Known rows:
Z_292: [-15 11 7 -40 17 31 -6 23 -48 -35 -27 30 11 43 -1 -36 -19 -28 23 30 -15 0 -18 15 24 -41 72 -41 -18 -3 14]
Z_459: [-14 10 18 -39 4 -21 9 -29 -69 -28 -24 20 -2 11 -18 10 18 28 -7 6 -1 9 17 3 -42 -7 16 -24 -34 -9 17]
Z_762: [13 -31 -11 18 -26 23 -20 -2 -38 -2 -59 36 -45 35 -51 -11 -14 -13 17 13 20 27 1 -8 26 14 40 -2 -4 3 -21]
Z_712: [-11 20 -12 -20 39 16 0 15 -51 -10 0 -12 4 -9 3 -55 -14 2 -4 -38 -15 -16 5 2 18 -24 41 -46 -12 24 1]
Z_833: [-40 30 2 -36 36 39 1 -21 -49 -43 -18 12 24 8 22 -51 -12 -19 13 -9 -15 -17 -6 17 6 -26 37 -18 -9 -13 19]
Z_483: [-70 6 3 -29 16 32 -9 -26 -104 8 -42 -46 67 -25 -30 -56 -20 14 49 1 11 -26 6 45 -36 7 32 -8 -8 -52 -6]
Z_575: [19 20 -61 4 -2 38 7 -10 -7 -9 -26 33 33 -19 -5 -77 -44 -2 -38 -55 -14 -4 -15 -10 34 -23 -27 29 -7 24 -27]
Z_404: [-19 -10 19 -21 0 12 16 -4 -65 19 -52 3 46 34 -24 -14 -45 -54 5 -19 -2 17 -73 -4 49 -34 35 -11 -40 22 24]
Z_751: [-37 34 38 -21 27 16 6 -5 -84 -48 -50 44 19 -11 31 -57 37 -70 30 25 -36 45 -30 -31 -1 -24 -5 28 -10 54 -37]
Z_287: [-26 9 35 -34 9 -36 15 -19 -89 -22 -11 10 -23 11 -4 51 28 36 -7 23 6 24 16 -8 -49 2 31 -48 -41 -11 34]
Z_205: [-9 33 -32 5 9 24 15 5 -39 0 -4 9 8 -7 18 -26 -23 5 -24 -30 3 13 -6 -21 17 -19 2 -6 -11 14 -4]
Z_806: [-40 1 21 -22 60 87 2 -64 -59 -44 -43 28 -2 -49 -1 -1 -33 -37 -42 -22 17 2 13 53 19 -16 2 -4 -37 -40 24]
Z_542: [-23 39 -27 -55 32 51 17 6 11 -58 -58 25 -37 -34 27 40 2 21 -19 -65 -41 -55 -16 14 43 -11 50 -17 -29 23 34]
Z_644: [23 -15 -8 -60 -14 25 19 16 7 12 -26 35 25 -2 -17 6 -61 72 -38 35 -8 -2 14 73 -15 -34 24 -12 -31 -52 40]
Z_950: [-9 35 -10 -35 34 43 -15 -2 -15 -82 5 70 -21 -1 40 -60 25 41 6 64 -21 -3 57 29 -32 -24 23 -11 21 -27 -8]
Z_328: [-10 15 11 -43 10 -9 9 -42 -60 -42 -31 24 8 7 -29 -19 3 12 -9 -8 -15 -14 6 15 -22 -9 23 -25 -38 -10 19]
Z_132: [-38 26 27 -26 19 2 21 -11 -65 -29 -40 27 22 -9 34 -32 19 -36 5 -3 -29 26 -22 -24 -3 -19 -5 22 -8 33 -5]
Z_846: [-22 25 -17 15 56 66 6 -35 -55 -10 4 12 -10 -22 25 -25 -44 -33 -59 -37 27 26 -1 6 37 -27 -10 -13 -20 -3 13]
Z_717: [-48 39 27 -18 23 1 16 -19 -78 -43 -42 25 25 -24 51 -38 38 -52 16 -14 -36 28 -28 -39 -5 -15 -15 33 -4 44 -23]
Z_600: [64 -20 -23 -40 -2 -4 15 50 3 43 22 22 11 25 -7 -20 -74 64 -68 28 -6 17 11 37 16 -53 28 -49 -20 -13 37]
Z_498: [28 -18 -13 -36 -13 23 16 9 9 16 3 49 18 38 -4 -14 -66 59 -42 52 -5 11 4 47 0 -36 20 -20 -11 -43 48]

Facts:
Z_538 σ gizevo; Z_520 σ gizevo; Z_751 σ togu; Z_500 σ makos; Z_986 σ makos
Z_473 σ gizevo; Z_432 σ gizevo; Z_637 σ togu; Z_695 σ dizen; Z_93 σ dugor
Z_411 σ makos; Z_496 σ togu; Z_249 σ dizen; Z_884 σ gizevo; Z_585 σ natok
Z_611 σ brenek; Z_483 σ makos; Z_101 σ natok; Z_810 σ togu; Z_33 σ dizen
Z_883 σ natok; Z_740 σ natok; Z_545 σ togu; Z_179 σ brenek; Z_768 σ gizevo
Z_904 σ dugor; Z_27 σ dizen; Z_993 σ natok; Z_762 σ togu; Z_575 σ dizen
Z_932 σ dugor; Z_82 σ dizen; Z_461 σ dugor; Z_908 σ dugor; Z_997 σ dizen
Z_967 σ natok; Z_381 σ togu; Z_745 σ dizen; Z_335 σ gizevo; Z_590 σ makos
Z_404 σ dugor; Z_58 σ togu; Z_102 σ togu; Z_950 σ togu; Z_989 σ brenek
Z_572 σ togu; Z_833 σ dugor; Z_847 σ togu; Z_543 σ brenek; Z_260 σ togu
Z_328 σ gizevo; Z_711 σ makos; Z_717 σ dugor; Z_89 σ dizen; Z_132 σ dugor
Z_800 σ dugor; Z_20 σ dizen; Z_600 σ brenek; Z_311 σ natok; Z_11 σ dizen
Z_363 σ gizevo; Z_839 σ gizevo; Z_916 σ dugor; Z_68 σ natok; Z_592 σ gizevo
Z_642 σ natok; Z_98 σ gizevo; Z_509 σ makos; Z_190 σ makos; Z_352 σ natok
Z_561 σ togu; Z_65 σ togu; Z_330 σ dugor; Z_951 σ natok; Z_403 σ gizevo
Z_292 σ togu; Z_856 σ gizevo; Z_647 σ gizevo; Z_338 σ dugor; Z_302 σ dugor
Z_67 σ dugor; Z_512 σ brenek; Z_976 σ natok; Z_77 σ gizevo; Z_952 σ dugor
Z_992 σ brenek; Z_889 σ makos; Z_69 σ gizevo; Z_126 σ dizen; Z_541 σ gizevo
Z_911 σ natok; Z_712 σ brenek; Z_339 σ dugor; Z_969 σ brenek; Z_604 σ dizen
Z_327 σ makos; Z_869 σ brenek; Z_565 σ brenek; Z_19 σ togu; Z_287 σ gizevo
Z_852 σ gizevo; Z_850 σ makos; Z_782 σ togu; Z_129 σ makos; Z_63 σ brenek
Z_780 σ dugor; Z_215 σ dizen; Z_181 σ natok; Z_959 σ makos; Z_205 σ dizen
Z_92 σ gizevo; Z_846 σ dizen; Z_726 σ dizen; Z_40 σ dugor; Z_519 σ togu
Z_160 σ togu; Z_859 σ dugor; Z_939 σ dizen; Z_498 σ dugor; Z_759 σ brenek
Z_721 σ dizen; Z_415 σ makos; Z_923 σ togu; Z_162 σ brenek; Z_306 σ dugor
Z_201 σ togu; Z_222 σ makos; Z_926 σ togu; Z_238 σ makos; Z_317 σ brenek
Z_324 σ dizen; Z_542 σ natok; Z_459 σ gizevo; Z_279 σ togu; Z_644 σ makos
Z_9 σ gizevo; Z_812 σ natok; Z_527 σ natok; Z_172 σ brenek; Z_709 σ brenek
Z_806 σ makos; Z_851 σ makos; Z_510 σ gizevo; Z_707 σ togu; Z_166 σ makos
Z_741 σ togu; Z_538 θ Z_339; Z_520 θ Z_324; Z_751 θ Z_939; Z_500 θ Z_590
Z_986 θ Z_782; Z_473 θ Z_926; Z_432 θ Z_411; Z_637 θ Z_810; Z_695 θ Z_483
Z_93 θ Z_911; Z_411 θ Z_181; Z_496 θ Z_780; Z_249 θ Z_950; Z_884 θ Z_160
Z_585 θ Z_741; Z_611 θ Z_852; Z_483 θ Z_993; Z_101 θ Z_585; Z_33 θ Z_363
Z_883 θ Z_40; Z_740 θ Z_545; Z_179 θ Z_561; Z_768 θ Z_908; Z_904 θ Z_102
Z_27 θ Z_68; Z_762 θ Z_65; Z_575 θ Z_759; Z_932 θ Z_923; Z_82 θ Z_847
Z_461 θ Z_717; Z_908 θ Z_330; Z_997 θ Z_404; Z_967 θ Z_986; Z_381 θ Z_712
Z_745 θ Z_800; Z_335 θ Z_89; Z_590 θ Z_711; Z_404 θ Z_98; Z_58 θ Z_575
Z_102 θ Z_432; Z_950 θ Z_509; Z_989 θ Z_542; Z_572 θ Z_762; Z_847 θ Z_869
Z_543 θ Z_768; Z_260 θ Z_572; Z_717 θ Z_751; Z_89 θ Z_541; Z_132 θ Z_969
Z_800 θ Z_604; Z_20 θ Z_884; Z_600 θ Z_644; Z_311 θ Z_93; Z_11 θ Z_527
Z_363 θ Z_335; Z_839 θ Z_932; Z_916 θ Z_381; Z_68 θ Z_126; Z_592 θ Z_287
Z_642 θ Z_647; Z_98 θ Z_992; Z_190 θ Z_129; Z_561 θ Z_839; Z_65 θ Z_952
Z_330 θ Z_812; Z_951 θ Z_520; Z_403 θ Z_166; Z_292 θ Z_833; Z_856 θ Z_20
Z_647 θ Z_67; Z_338 θ Z_592; Z_302 θ Z_976; Z_67 θ Z_311; Z_512 θ Z_997
Z_976 θ Z_859; Z_952 θ Z_951; Z_992 θ Z_302; Z_889 θ Z_33; Z_69 θ Z_172
Z_126 θ Z_916; Z_541 θ Z_249; Z_911 θ Z_721; Z_712 θ Z_92; Z_339 θ Z_101
Z_969 θ Z_222; Z_604 θ Z_989; Z_869 θ Z_856; Z_565 θ Z_707; Z_19 θ Z_338
Z_287 θ Z_162; Z_852 θ Z_473; Z_850 θ Z_58; Z_782 θ Z_726; Z_129 θ Z_967
Z_63 θ Z_190; Z_780 θ Z_806; Z_181 θ Z_306; Z_959 θ Z_82; Z_92 θ Z_543
Z_846 θ Z_496; Z_726 θ Z_709; Z_40 θ Z_695; Z_160 θ Z_846; Z_859 θ Z_889
Z_498 θ Z_611; Z_759 θ Z_851; Z_721 θ Z_132; Z_415 θ Z_959; Z_923 θ Z_850
Z_162 θ Z_63; Z_306 θ Z_403; Z_201 θ Z_238; Z_222 θ Z_461; Z_926 θ Z_565
Z_238 θ Z_327; Z_317 θ Z_500; Z_324 θ Z_279; Z_542 θ Z_11; Z_459 θ Z_904
Z_279 θ Z_69; Z_644 θ Z_498; Z_9 θ Z_352; Z_812 θ Z_883; Z_527 θ Z_27
Z_172 θ Z_317; Z_709 θ Z_459; Z_806 θ Z_77; Z_851 θ Z_201; Z_510 θ Z_415
Z_707 θ Z_642; Z_166 θ Z_179; Z_741 θ Z_510

Rows:
No name comes twice in this set of rows, the named rows included.
[-20 15 13 -30 28 41 -5 -1 -56 -39 -19 49 19 11 16 -64 -12 -27 14 39 -17 17 -1 19 5 -37 23 -4 -5 -8 -11]	Z_810
[16 -36 -9 16 -37 14 -14 16 -36 1 -66 31 -45 53 -57 7 -21 -7 16 13 17 28 -11 -14 30 9 50 -8 -8 7 -7]	Z_260
[0 -24 -15 18 -29 16 -8 -21 -37 -4 -55 20 -36 19 -38 2 -13 3 3 -19 21 6 5 -18 10 24 25 7 5 0 -1]	Z_952
[-19 5 15 -27 7 17 18 -5 -55 -1 -43 12 36 34 -3 -22 -33 -38 4 -17 -10 12 -43 -1 27 -26 33 -9 -24 3 22]	Z_302
[-19 7 19 -31 44 20 1 -61 -66 -47 -25 29 5 3 -23 -15 -9 -15 -28 -13 9 -9 8 29 -10 -13 12 -32 -41 -25 28]	Z_884
[6 12 -8 -14 28 12 -3 10 -48 -5 -4 -1 -5 -16 3 -45 -16 1 -21 -30 -15 6 15 2 16 -21 21 -32 -12 28 -3]	Z_869
[-22 46 -13 -3 19 6 24 2 -58 -8 -11 12 23 -23 55 -41 1 -23 -16 -33 -20 33 -27 -43 10 -34 -19 16 -13 47 -16]	Z_721
[-15 30 12 -21 36 -15 17 8 -73 -19 -19 6 27 -38 34 -58 19 -31 -14 -32 -36 28 -13 -40 0 -34 -17 3 -18 69 -26]	Z_969
[-11 26 -24 6 10 9 15 15 -52 13 6 4 -18 -9 39 10 -9 17 -28 -9 10 38 4 -32 -5 -13 1 -13 -5 8 2]	Z_726
[-15 48 -1 -63 38 -8 -4 -39 -31 -79 4 44 -1 -9 10 -35 27 57 -5 20 -30 -33 53 21 -61 -14 15 -32 -14 -29 16]	Z_541
[2 2 -24 -9 -4 28 1 -24 -11 -17 -49 43 26 2 -16 -60 -35 -9 -9 -15 -19 -2 -9 15 13 -20 -8 24 -4 8 -6]	Z_932

Now the same things, written a new way:
Known rows:
Z_846: [16 21 6 29 -2 7 11 -10 -46 15 9 2 -37 31 40 -63 -35 -49 -26 -13 43 19 20 19 16 18 5 -17 25 4 11 3 30 28 5 33]
Z_951: [-35 33 19 40 29 48 -36 56 -80 37 -18 4 25 48 23 -33 -3 -17 14 -4 -42 31 35 8 -23 25 35 -46 33 12 20 -26 46 4 -36 52]
Z_852: [-49 4 -11 16 20 6 -4 0 -45 28 6 9 0 38 35 -36 -17 -38 -35 -17 -9 5 -37 16 -10 27 15 -18 38 -7 -19 -9 38 37 3 43]
Z_190: [-27 51 -21 43 19 -15 7 -54 -9 14 -5 18 13 35 10 -36 16 -9 5 -5 35 40 39 5 34 23 25 -3 18 45 -15 -3 5 11 -11 32]
Z_205: [-5 30 6 21 35 8 5 -41 -38 25 -10 8 -37 44 6 -39 -17 -52 -13 -16 52 28 -26 17 5 20 3 -4 13 -2 4 -2 35 12 -11 45]
Z_712: [-18 21 -12 18 17 11 93 65 -5 -2 4 8 0 43 61 10 -22 -36 -51 -10 36 33 11 16 -9 32 16 -41 4 -31 -2 0 47 -5 -52 30]
Z_92: [-25 19 -14 10 27 16 71 65 -2 4 9 0 -21 33 64 4 -20 -29 -44 6 40 27 11 19 -6 33 21 -38 1 -36 0 -4 45 7 -35 35]
Z_27: [-18 18 -8 12 20 15 55 43 -11 13 14 -3 -12 43 53 -9 -21 -28 -44 -8 32 31 34 24 -3 33 25 -27 -3 -27 3 1 38 5 -44 37]
Z_992: [11 38 -24 46 30 -1 6 67 -37 52 -15 1 28 25 -8 -26 -27 -43 -59 -39 2 3 -24 -8 3 31 12 -40 21 -31 -7 1 2 1 -25 43]
Z_762: [-18 39 11 35 19 18 -12 63 -66 26 -23 20 18 43 33 -25 -1 -32 -16 -28 5 17 81 -1 -3 21 37 -9 18 20 0 -11 54 3 -45 54]
Z_932: [11 -1 -17 4 18 -9 -64 -27 -55 28 48 -3 15 18 50 -20 -20 -44 -42 -38 14 21 -28 31 5 26 10 24 14 12 23 -10 44 -32 -18 63]
Z_415: [40 15 -6 44 -31 -6 -17 49 -44 26 17 8 -7 24 59 -57 -30 -52 -3 -18 39 19 61 22 24 21 21 -7 36 16 10 4 32 30 -23 24]
Z_509: [19 34 2 33 40 -13 -3 -39 -24 39 -26 18 -39 46 -7 -31 1 -76 36 -21 86 35 -24 19 12 18 0 21 12 9 3 4 41 10 -37 41]
Z_541: [2 39 -14 32 47 2 -2 31 -32 49 -19 -2 -21 21 -6 -33 -22 -49 -36 -21 22 3 -44 -2 6 28 9 -27 17 -29 -2 -4 10 13 1 48]
Z_249: [6 40 -5 30 44 1 3 -18 -31 44 -16 -1 -28 35 -13 -39 -20 -52 -29 -26 42 15 -30 9 6 27 7 -13 10 -17 1 3 16 12 -8 47]
Z_132: [-48 -2 -7 13 18 -8 -14 -52 -32 26 8 7 -1 49 21 -45 -6 -41 -15 -27 16 9 -36 36 -5 28 19 11 23 10 -28 -2 34 47 -9 42]
Z_461: [-31 13 1 16 27 -6 -11 -52 -31 26 -2 7 -20 48 13 -45 -6 -49 -3 -21 33 19 -35 33 -1 25 13 12 16 9 -14 0 33 34 -12 41]
Z_328: [-13 28 4 19 39 9 13 -16 -34 22 -16 9 -45 34 13 -34 -15 -56 -13 -6 45 19 -42 10 3 19 0 -15 22 -5 4 -9 40 13 3 46]
Z_642: [-66 -9 -14 17 18 0 2 -20 -45 30 9 11 15 48 34 -39 -10 -39 -31 -26 -9 0 -59 29 -16 26 13 -19 39 1 -34 -7 42 52 0 43]
Z_363: [10 42 -26 40 46 0 -9 68 -31 67 -17 -9 -3 11 -10 -33 -28 -43 -53 -30 8 -7 -36 -8 6 33 17 -36 15 -42 -6 0 -8 13 -5 49]
Z_939: [-5 33 15 17 47 6 14 -73 -34 25 -22 11 -58 52 -9 -43 -14 -68 3 -14 72 29 -48 18 5 17 -8 2 10 1 3 0 41 15 -8 45]

Rows:
No name comes twice in this set of rows, the named rows included.
[-6 26 -30 26 17 -20 -29 -59 -30 18 25 14 29 24 33 -20 7 -25 -16 -25 29 37 5 11 29 23 13 18 19 42 4 -7 27 -25 -15 47]	Z_411
[-17 24 -9 26 15 11 49 37 -28 10 2 9 9 41 41 -10 -22 -36 -43 -16 18 26 0 8 -4 28 12 -37 18 -17 0 -3 40 -1 -34 36]	Z_989
[-9 16 -15 31 10 -12 -13 -8 -30 33 3 15 17 40 27 -29 -2 -44 1 -26 26 25 12 22 8 28 22 8 24 12 -10 0 32 19 -39 38]	Z_644
[-25 7 -12 26 14 -18 -11 -38 -26 34 0 22 7 51 19 -33 0 -53 7 -31 34 22 -14 28 3 25 16 17 28 17 -23 1 41 33 -33 37]	Z_222
[-10 29 -10 16 17 0 81 104 -9 0 -5 12 -2 38 76 11 -9 -32 -47 -18 54 20 78 15 1 28 34 -13 -11 -17 -10 5 60 -1 -65 39]	Z_381
[-11 23 -5 21 20 4 -1 2 -28 23 7 0 -8 38 31 -33 -11 -32 -16 -15 33 24 11 28 5 29 27 -4 7 1 2 -3 27 12 -24 41]	Z_800
[37 28 5 39 -31 -3 15 80 -60 11 1 15 -20 18 77 -57 -38 -52 -42 -25 50 1 95 6 24 13 18 -16 28 19 2 6 48 31 -7 31]	Z_847
[18 34 6 32 3 -6 22 34 -50 14 -14 20 -32 30 49 -42 -22 -60 -27 -28 62 8 58 7 19 12 11 0 17 18 -3 4 52 21 -15 39]	Z_496
[-46 46 -21 25 32 0 16 -66 -23 3 9 9 -5 21 22 -32 -1 -5 -40 3 18 30 -20 -6 29 21 10 -24 24 34 -6 -14 6 -6 32 44]	Z_459
[3 11 -10 16 20 0 -7 -14 -56 18 18 14 13 30 34 -13 -26 -58 -51 -34 24 22 -53 10 -2 20 -8 -8 28 -2 13 -8 52 -24 -18 51]	Z_759

The same things again, as new rows of numbers:
Known rows:
Z_869: [-55 -18 13 6 14 -85 -45 -20 -17 -41 -78 5 69 3 31]
Z_510: [-47 4 -5 -1 11 -56 -34 -23 -11 -34 -68 24 44 -5 31]
Z_976: [-40 6 26 64 -24 5 -33 37 7 -42 -67 61 -22 -6 -19]
Z_993: [-15 33 -10 -4 14 11 12 26 -1 -38 -4 22 43 12 35]
Z_889: [-48 -34 54 58 -19 4 -57 12 10 -27 -37 54 -47 -17 11]
Z_851: [2 -2 11 -23 1 0 -6 1 -11 -31 47 20 -8 25 47]
Z_741: [-33 0 30 -10 6 -41 -43 -53 15 -18 -35 27 6 -24 52]
Z_102: [-48 15 70 8 -15 10 10 -65 -44 -14 -15 -19 -28 -50 67]
Z_67: [-1 -26 -28 41 8 -19 65 -4 -17 -25 2 29 37 -18 18]
Z_969: [-27 -67 3 12 17 -37 76 10 -27 -32 -16 8 60 -14 28]
Z_77: [-34 -12 -3 -4 15 -13 21 10 -9 -33 -23 4 33 -4 26]
Z_590: [-24 15 17 2 29 0 -7 9 -7 -23 28 6 15 -8 21]
Z_520: [-23 62 0 13 54 -8 30 24 -36 -28 -17 -27 32 -27 -65]
Z_63: [-81 -39 51 26 16 -4 39 -14 -45 -19 -58 -39 51 -57 60]
Z_751: [-20 -28 28 -21 18 -7 28 -19 26 -10 18 13 7 -19 58]
Z_711: [-20 7 9 -6 25 2 -11 0 1 -25 27 12 17 -5 37]
Z_101: [-27 46 -10 6 2 -15 -16 4 -14 -40 -45 32 39 5 23]
Z_572: [-17 15 31 -10 26 -17 -5 -19 5 -18 -1 9 -6 -39 16]
Z_810: [-19 -8 30 -17 20 -7 0 -22 17 -16 3 16 1 -23 46]
Z_647: [-12 -33 -23 22 9 -25 91 -6 -54 -25 -17 34 46 -32 0]
Z_432: [-48 21 29 11 -16 -2 25 -30 -70 -28 -46 -21 -5 -25 34]

Rows:
No name comes twice in this set of rows, the named rows included.
[18 13 16 -31 -18 -12 -11 -11 -25 -39 47 13 -36 39 37]	Z_850
[-12 57 26 -7 61 -8 18 -4 2 -8 15 -15 8 -44 -38]	Z_279
[-12 95 -16 21 42 7 14 39 -20 -42 -12 -3 46 -15 -55]	Z_951
[-49 23 36 48 -13 16 8 -37 -39 -19 -35 -31 -2 -20 64]	Z_904
[-14 71 -9 -16 55 -4 25 2 15 -20 -2 -32 -19 -44 -38]	Z_324
[2 26 26 -1 -27 -7 -17 -33 -61 -38 22 8 -44 12 31]	Z_166
[-6 25 22 25 -17 -12 -8 -31 -42 -43 -17 -13 -31 14 19]	Z_306
[-22 -23 39 -4 12 -2 -9 -14 21 -10 3 21 -22 -23 34]	Z_950
[-49 -58 53 58 -7 -38 -22 20 -12 -39 -77 17 -7 -28 -24]	Z_992
[-16 -51 -1 43 14 -50 59 -1 -63 -35 -44 23 49 -47 -30]	Z_565
[-2 -9 24 -37 5 -11 5 -21 21 -23 28 11 -17 2 42]	Z_201
[-15 20 21 -1 -22 -22 15 -26 -70 -47 -28 -4 -24 10 10]	Z_403

